Here is a tiny trained network, its code and every weight. The questions are about switching its units off for an input and a target symbol, where a switched-off unit gives its printed mean instead of its output.

import numpy as np


def w(rows, s, z=0):
    codes = np.array(rows[::2]) - 128.0
    scale = np.full(codes.shape[1], s)
    scale[-1] = z or s
    return codes * scale


def softmax(a):
    e = np.exp(a - a.max(-1, keepdims=True))
    return e / e.sum(-1, keepdims=True)


def log_softmax(a):
    a = a - a.max(-1, keepdims=True)
    return a - np.log(np.exp(a).sum(-1, keepdims=True))


def net(x, mask):
    ids = ['αεζηθλμξπσφψω'.index(c) for c in x.split()]
    T = len(ids)
    res = E[ids] + P[:T]
    u = 0
    for l in range(2):
        r = res
        for j in range(3):
            rows = slice(4 * j, 4 * j + 4)
            q, k, v = (r @ M[l][rows].T for M in (Q, K, V))
            z = softmax(np.where(np.tri(T) > 0, q @ k.T / 4**0.5, -1e9)) @ v
            o = O[l][rows]
            res = res + np.where(mask[u + j], z, o[:, -1]) @ o[:, :-1]
        u += 3
    return log_softmax(res[-1] @ U[:, :-1].T + U[:, -1])


Q, K, V, O = {}, {}, {}, {}
E = w([
[130,128,100],'α',
[167,123,239],'ε',
[132,121,99],'ζ',
[146,121,104],'η',
[135,128,198],'θ',
[166,111,230],'λ',
[117,168,109],'μ',
[116,134,97],'ξ',
[158,93,235],'π',
[132,134,186],'σ',
[145,166,160],'φ',
[147,124,106],'ψ',
[156,100,253],'ω',
],0.025)
P = w([
[100,64,202],'0',
[155,120,163],'1',
[158,123,159],'2',
[197,147,148],'3',
[98,100,173],'4',
[99,104,175],'5',
[49,34,186],'6',
[125,109,177],'7',
[117,117,177],'8',
[251,201,152],'9',
],0.011)
Q[0] = w([
[181,155,94],'L0H1',
[108,128,82],'L0H1',
[131,106,250],'L0H1',
[116,118,156],'L0H1',
[127,133,51],'L0H2',
[172,142,136],'L0H2',
[87,127,105],'L0H2',
[132,97,192],'L0H2',
[138,121,148],'L0H3',
[110,130,109],'L0H3',
[57,79,255],'L0H3',
[166,118,154],'L0H3',
],0.033)
K[0] = w([
[60,97,136],'L0H1',
[122,157,139],'L0H1',
[197,90,97],'L0H1',
[155,129,121],'L0H1',
[135,71,124],'L0H2',
[81,118,138],'L0H2',
[162,125,114],'L0H2',
[147,174,142],'L0H2',
[123,138,144],'L0H3',
[141,129,110],'L0H3',
[118,252,217],'L0H3',
[120,127,153],'L0H3',
],0.044)
V[0] = w([
[208,41,108],'L0H1',
[104,71,122],'L0H1',
[103,174,104],'L0H1',
[195,171,129],'L0H1',
[191,7,91],'L0H2',
[174,215,173],'L0H2',
[89,179,171],'L0H2',
[63,143,173],'L0H2',
[98,152,156],'L0H3',
[108,147,138],'L0H3',
[139,74,125],'L0H3',
[142,172,164],'L0H3',
],0.013)
O[0] = w([
[49,175,218,165],'L0H1',
[75,109,143,119],'L0H1',
[193,20,88,31],'L0H1',
[168,176,144,158],'L0H1',
[90,101,216,75],'L0H2',
[161,250,110,254],'L0H2',
[104,192,113,210],'L0H2',
[60,182,139,204],'L0H2',
[116,107,115,178],'L0H3',
[114,136,127,131],'L0H3',
[181,84,102,157],'L0H3',
[94,61,135,242],'L0H3',
],0.013,0.0047)
Q[1] = w([
[169,198,158],'L1H1',
[132,92,78],'L1H1',
[120,2,115],'L1H1',
[109,128,131],'L1H1',
[94,132,152],'L1H2',
[101,122,129],'L1H2',
[134,115,74],'L1H2',
[120,133,123],'L1H2',
[116,121,133],'L1H3',
[73,111,82],'L1H3',
[66,105,97],'L1H3',
[74,112,81],'L1H3',
],0.034)
K[1] = w([
[134,198,195],'L1H1',
[154,94,131],'L1H1',
[159,51,4],'L1H1',
[117,74,73],'L1H1',
[78,102,135],'L1H2',
[88,100,155],'L1H2',
[150,133,152],'L1H2',
[108,126,118],'L1H2',
[119,137,133],'L1H3',
[99,127,95],'L1H3',
[92,136,105],'L1H3',
[98,125,91],'L1H3',
],0.03)
V[1] = w([
[127,67,179],'L1H1',
[193,84,234],'L1H1',
[121,148,104],'L1H1',
[123,117,136],'L1H1',
[56,97,81],'L1H2',
[22,133,109],'L1H2',
[223,118,150],'L1H2',
[27,81,41],'L1H2',
[93,191,18],'L1H3',
[38,112,65],'L1H3',
[253,143,216],'L1H3',
[69,141,55],'L1H3',
],0.0037)
O[1] = w([
[87,112,134,76],'L1H1',
[104,61,146,212],'L1H1',
[149,145,121,133],'L1H1',
[105,124,135,121],'L1H1',
[57,116,128,128],'L1H2',
[130,95,89,254],'L1H2',
[128,149,164,13],'L1H2',
[36,101,122,99],'L1H2',
[74,78,162,125],'L1H3',
[28,122,149,34],'L1H3',
[254,115,103,240],'L1H3',
[54,103,153,73],'L1H3',
],0.0057,0.0029)
U = w([
[183,109,211,138],'α',
[184,105,194,106],'ε',
[150,141,142,91],'ζ',
[113,137,92,107],'η',
[108,133,67,81],'θ',
[100,85,64,176],'λ',
[117,133,140,73],'μ',
[130,95,127,167],'ξ',
[108,141,110,10],'π',
[144,164,88,83],'σ',
[137,93,151,216],'φ',
[134,103,7,227],'ψ',
[165,136,90,103],'ω',
],0.018,0.011)

Each question gives the input, a string of symbols that net reads in full, and the target symbol t.
The units are the heads (4 rows each of Q, K, V and O). Each row of codes is followed by its name. A weight is (code - 128) times the scale printed after its matrix; where a second scale follows, it is the last column's (O and U).
mask holds one flag per head, layer by layer. A switched-off head (its flag False) gives its mean, the last column of its rows in O, instead of its output. The means were averaged over made-up inputs and are rounded, as every weight is.
A unit's drop is (log p(t) with every unit on - log p(t) with that unit switched off) / (log p(t) with every unit on - log p(t) with every unit switched off).
The circuit of an input: a set's keep is (log p(t) with only the set's units on - log p(t) with every unit switched off) / (log p(t) with every unit on - log p(t) with every unit switched off). Starting from all 6 units, units are removed one at a time, each time the one whose removal leaves the highest keep (on an exact tie, the one counted first), for as long as the keep stays at least 0.8.
units of the circuit, in order: the units of the circuit, biggest drop first
unit that matters most: the unit with the biggest drop
which heads matter: for each layer, one digit per head in row order, 1 if its drop is at least 0.15 and else 0, layers parted by /
drop when u is switched off: that unit's drop, to one decimal
input ε μ ζ μ θ ξ μ ψ η ξ, target ψ: unit that matters most -> L0H1
input σ θ ε μ ξ ξ ζ ψ σ μ, target φ: which heads matter -> 110 / 000
input λ ε μ η ξ η η, target α: units of the circuit, in order -> [L0H1, L0H2]
input π ζ α, target μ: units of the circuit, in order -> [L0H1, L0H2]
input μ ζ α σ ζ σ μ ε ε ζ, target ψ: which heads matter -> 100 / 000
input λ μ ζ ξ η ω μ, target λ: which heads matter -> 011 / 001
input ζ μ ζ ψ, target φ: which heads matter -> 110 / 000
input π ε π ε ζ, target σ: units of the circuit, in order -> [L0H1, L1H3]
input η ε φ ξ, target α: which heads matter -> 010 / 000
input ξ ψ η ζ μ ξ ψ, target φ: which heads matter -> 010 / 010
input φ ψ ζ φ σ ε ξ, target ω: units of the circuit, in order -> [L0H1, L0H2, L1H2]
input ζ ε α, target φ: which heads matter -> 110 / 000
input η σ η, target α: which heads matter -> 011 / 000
input μ ξ ζ π λ θ ζ, target μ: which heads matter -> 101 / 000
input η α ε φ σ, target σ: which heads matter -> 010 / 000
input μ μ μ, target ψ: unit that matters most -> L0H1
input θ ζ α μ ζ η μ ε θ α, target ψ: which heads matter -> 100 / 000
input ζ φ ξ, target φ: which heads matter -> 010 / 000
input ε π ψ μ μ μ ζ, target ψ: which heads matter -> 111 / 000
input ξ μ φ α, target λ: units of the circuit, in order -> [L0H2, L0H1]
input ζ μ μ ε ζ μ μ, target σ: unit that matters most -> L0H2
input μ μ ω π ξ η μ, target μ: which heads matter -> 101 / 001
input ζ η ζ ζ α ζ, target φ: drop when L0H1 is switched off -> 0.2
input η ξ ψ α ζ θ ξ φ ω μ, target λ: drop when L1H1 is switched off -> 0.0
input μ ξ η, target ψ: drop when L0H1 is switched off -> 1.1
input μ π μ, target ψ: drop when L0H1 is switched off -> 1.7
input ε μ ξ, target σ: unit that matters most -> L0H3
